Below are the code and all the weights of a small trained network. Each question names an input and a class and asks about switching units off, where a switched-off unit gives its printed mean instead of its output.

import numpy as np


def w(rows, s, z=0):
    codes = np.array(rows[::2]) - 128.0
    scale = np.full(codes.shape[1], s)
    scale[-1] = z or s
    return codes * scale


def f(y):
    return y / 2 * (1 + np.tanh(0.7978845608 * (y + 0.044715 * y**3)))


def log_softmax(a):
    a = a - a.max(-1, keepdims=True)
    return a - np.log(np.exp(a).sum(-1, keepdims=True))


def net(x, mask):
    res = np.array(x, float).reshape(1, 4) / 4 @ E
    y = f(res @ A[0][:, :-1].T + A[0][:, -1])
    res = res + np.where(mask, y, B[0][:, -1]) @ B[0][:, :-1]
    return log_softmax(res[-1] @ U[:, :-1].T + U[:, -1])


A, B = {}, {}
E = w([
[224,216,146,103],'x0',
[129,131,126,127],'x1',
[167,46,239,69],'x2',
[181,98,152,254],'x3',
],0.0066)
A[0] = w([
[38,50,111,158,75],'neuron 1',
[200,188,141,106,95],'neuron 2',
[174,102,149,247,102],'neuron 3',
[230,211,139,86,123],'neuron 4',
[33,52,116,147,98],'neuron 5',
[74,158,108,17,113],'neuron 6',
[48,52,103,166,53],'neuron 7',
[53,58,114,118,158],'neuron 8',
[176,100,149,250,102],'neuron 9',
[70,158,116,16,137],'neuron 10',
[35,37,105,145,103],'neuron 11',
[28,52,118,144,109],'neuron 12',
[26,50,118,141,116],'neuron 13',
[231,213,143,94,72],'neuron 14',
[88,198,29,190,106],'neuron 15',
[29,44,112,147,103],'neuron 16',
[84,204,34,191,108],'neuron 17',
[72,159,112,15,126],'neuron 18',
[173,41,226,83,112],'neuron 19',
[175,100,147,243,103],'neuron 20',
[176,100,149,253,97],'neuron 21',
[175,42,218,84,104],'neuron 22',
[62,159,103,15,32],'neuron 23',
[239,214,137,91,105],'neuron 24',
[29,48,117,137,126],'neuron 25',
[139,131,133,100,255],'neuron 26',
[94,194,21,188,107],'neuron 27',
],0.0059,0.0051)
B[0] = w([
[234,198,140,98,164],'neuron 1',
[167,159,125,145,140],'neuron 2',
[131,31,62,49,180],'neuron 3',
[183,168,118,185,184],'neuron 4',
[204,191,130,137,177],'neuron 5',
[144,25,50,113,173],'neuron 6',
[234,192,146,61,149],'neuron 7',
[154,165,124,177,201],'neuron 8',
[128,27,62,34,183],'neuron 9',
[135,49,51,139,189],'neuron 10',
[202,191,131,140,188],'neuron 11',
[205,189,131,150,186],'neuron 12',
[201,186,132,158,193],'neuron 13',
[202,176,124,151,158],'neuron 14',
[46,177,249,25,215],'neuron 15',
[197,181,134,139,188],'neuron 16',
[65,165,218,66,218],'neuron 17',
[134,40,51,128,182],'neuron 18',
[39,198,220,87,204],'neuron 19',
[129,31,61,36,178],'neuron 20',
[139,13,43,12,182],'neuron 21',
[29,209,236,63,193],'neuron 22',
[172,14,60,3,140],'neuron 23',
[207,187,123,187,179],'neuron 24',
[196,187,131,169,199],'neuron 25',
[82,127,119,211,254],'neuron 26',
[55,171,232,52,217],'neuron 27',
],0.0059,0.0037)
U = w([
[29,172,238,53,73],'0',
[141,12,2,81,87],'1',
[94,135,125,203,255],'2',
[238,203,125,207,70],'3',
],0.009,0.0072)

Each question gives the input, the list of numbers given to net, and the class t.
The units are the neurons (one row each of A and B). Each row of codes is followed by its name. A weight is (code - 128) times the scale printed after its matrix; where a second scale follows, it is the last column's (A, B and U).
mask holds one flag per neuron, in row order. A switched-off neuron (its flag False) gives its mean, the last column of its row in B, instead of its output. The means were averaged over made-up inputs and are rounded, as every weight is.
A unit's drop is (log p(t) with every unit on - log p(t) with that unit switched off) / (log p(t) with every unit on - log p(t) with every unit switched off).
The circuit of an input: a set's keep is (log p(t) with only the set's units on - log p(t) with every unit switched off) / (log p(t) with every unit on - log p(t) with every unit switched off). Starting from the 12 units with the biggest drops (on a tie, the unit counted first), units are removed one at a time, each time the one whose removal leaves the highest keep (on an exact tie, the one counted first), for as long as the keep stays at least 0.8.
units of the circuit, in order: the units of the circuit, biggest drop first
k most important neurons: the k neurons with the biggest drops, biggest first
drop of u: that unit's drop, to one decimal
input [0,-1,5,6], class 1: units of the circuit, in order => (neuron 21; neuron 9)
input [2,0,-7,-3], class 0: 3 most important neurons => (neuron 15; neuron 27; neuron 17)
input [3,-2,3,-4], class 1: units of the circuit, in order => (neuron 15; neuron 27)
input [8,3,6,-5], class 3: units of the circuit, in order => (neuron 24; neuron 4)
input [5,4,-8,-5], class 0: units of the circuit, in order => (neuron 15)
input [8,5,6,-3], class 3: 2 most important neurons => (neuron 24; neuron 4)
input [-6,-3,2,6], class 1: units of the circuit, in order => (neuron 21; neuron 9)
input [-5,-3,8,6], class 0: 2 most important neurons => (neuron 22; neuron 19)
input [-6,5,-6,-1], class 0: 2 most important neurons => (neuron 15; neuron 27)
input [1,8,8,6], class 0: 2 most important neurons => (neuron 22; neuron 19)
input [5,-3,-4,-6], class 1: drop of neuron 23 => 0.2
input [-5,2,-1,3], class 3: drop of neuron 4 => -0.1
input [-7,-3,-6,-5], class 3: drop of neuron 19 => 0.1
